Questions about the array below. Counting starts at 1.
1) Find the entry at row 1, column 2.
2) Find the entry at row 2, column 3.
3) Find the entry at row 2, column 1.
4) Find the entry in row 3 and column 2.
5) Find the entry in row 1 and column 1.
6) Find the bottom-left entry.
7) Find the entry directly below 120.
8) Find the bottom-right entry.
[[129 121 125 115 129 115 132 125]
 [125 135 127 132 120 132 132 130]
 [128 131 132 140 131 140 127 128]
 [129 122 126 119 131 119 130 127]
 [126 132 129 125 127 125 135 127]
 [123 123 111 137 153 137 111 138]
 [128 136 127 132 125 132 122 135]
 [130 127 129 130 127 130 126 131]]
1) 121
2) 127
3) 125
4) 131
5) 129
6) 130
7) 131
8) 131

x =
array([[127, 126, 127, 128, 129, 128, 127],
       [128, 128, 128, 128, 128, 128, 128],
       [128, 127, 128, 128, 129, 128, 127],
       [129, 129, 129, 128, 127, 128, 129],
       [129, 129, 129, 128, 127, 128, 128],
       [129, 129, 129, 128, 127, 128, 129],
       [129, 130, 129, 128, 126, 128, 129],
       [127, 127, 127, 128, 129, 128, 127],
       [128, 129, 128, 128, 128, 128, 128],
       [129, 130, 129, 128, 126, 128, 130],
       [127, 127, 128, 128, 129, 128, 127],
       [128, 127, 128, 128, 129, 128, 127],
       [128, 128, 128, 128, 128, 128, 128],
       [133, 114, 126, 126, 156, 146, 123],
       [128, 127, 127, 128, 129, 128, 127]])
The entry just right of the largest entry is 146
The bottom entry of the column that holds the smallest entry is 127
The entry in the bottom-right corner is 127
Report the fourth-last entry, reading row by row.
128
The second entry on the diagonal from the top-right corner is 128
Report the entry directly above the centre entry.
128
The entry just left of the largest entry is 126
Report the bottom entry of the column that holds the largest entry.
129
Report the first entry, reading row by row.
127
The largest entry: 156
Report the 5th entry in reading order.
129
Report the entry directly below the centre entry.
128
The top entry of the column that holds the smallest entry: 126
Report the largest entry in the first column.
133
The entry directly above the largest entry -> 128
Report the last entry in the row that holds the largest entry.
123
The entry just right of the centre entry is 129
The entry in the top-right corner -> 127
Report the third entry, reading row by row.
127
The bottom-left entry is 128
Report the second-last entry, reading row by row.
128
The entry just left of the centre entry -> 127
The largest entry in the last column -> 130
The minimum -> 114

[[140 149 134 116]
 [130 129 129 126]
 [129 127 131 126]
 [125 127 124 130]
 [123 123 127 137]
 [122 122 123 135]
 [118 120 124 135]
 [116 118 126 135]
 [111 118 128 137]
 [112 116 126 142]
 [111 117 125 135]
 [107 116 125 139]
 [103 118 130 139]]
Counting starts at 1.
Report the entry at row 1, column 3.
Answer: 134
The entry directly above 117: 116
Report the entry at row 1, column 2.
Answer: 149
Report the entry at row 3, column 1.
Answer: 129
The top entry of the column that holds the smallest entry -> 140
Report the entry directly below the largest entry.
Answer: 129
Report the entry directly above 128.
Answer: 126
Report the entry in row 3 and column 2.
Answer: 127
Report the top-right entry.
Answer: 116
Report the entry at row 2, column 3.
Answer: 129
Report the bottom-left entry.
Answer: 103
Report the entry in row 2 and column 1.
Answer: 130
Report the entry in the bottom-right corner.
Answer: 139

grid =
145  132  131  132
154  132  135  135
138  135  134  131
147  134  134  133
154  131  132  134
154  131  130  135
144  132  132  132
140  133  131  131
Indices start at 1.
Which number is the entry in row 1 and column 3?
Answer: 131
The entry in the bottom-right corner: 131
Which number is the entry in row 3 and column 1?
Answer: 138
The entry directly above the smallest entry -> 132
Which number is the entry at row 2, column 2?
Answer: 132
The entry in row 1 and column 2 -> 132
The entry directly above 140 -> 144
Which number is the entry just left of the smallest entry?
Answer: 131
Which number is the entry directly below the smallest entry?
Answer: 132
The entry at row 2, column 1 is 154

[[133 132 126 134 109 126 136 127 117 136 124]
 [132 120 124 134 128 131 136 114 129 126 130]
 [140 146 132 125 133 133 133 132 113 124 141]
 [130 132 121 118 134 115 140 139 124 143 135]
 [130 131 125 132 116 124 131 133 121 134 125]
 [149 145 124 132 147 157 141 155 128 135 123]
 [131 121 121 138 148 125 140 127 130 124 141]
 [139 140 139 126 124 129 127 143 109 131 145]]
The entry directly above the largest entry is 124
The 2nd entry in reading order: 132
The third entry on the main diagonal: 132
The fourth entry from the end, reading row by row -> 143
The 3rd largest entry is 149
The top-left entry -> 133
Give the entry in the top-right corner.
A: 124
The smallest entry in the first row: 109
The bottom-right entry is 145
Give the entry directly below 157.
A: 125
The entry just left of the largest entry is 147
Give the maximum.
A: 157
Give the 3rd-last entry, reading row by row.
A: 109
Give the entry directly above 149.
A: 130
The third entry in reading order is 126
The top entry of the column that holds the largest entry: 126
Give the entry in the bottom-left corner.
A: 139
The fourth entry in reading order -> 134
Give the second entry on the main diagonal.
A: 120
Give the entry just right of 157.
A: 141
The smallest entry in the last column: 123
The third entry on the diagonal from the top-right corner -> 113
The entry directly above 116 is 134
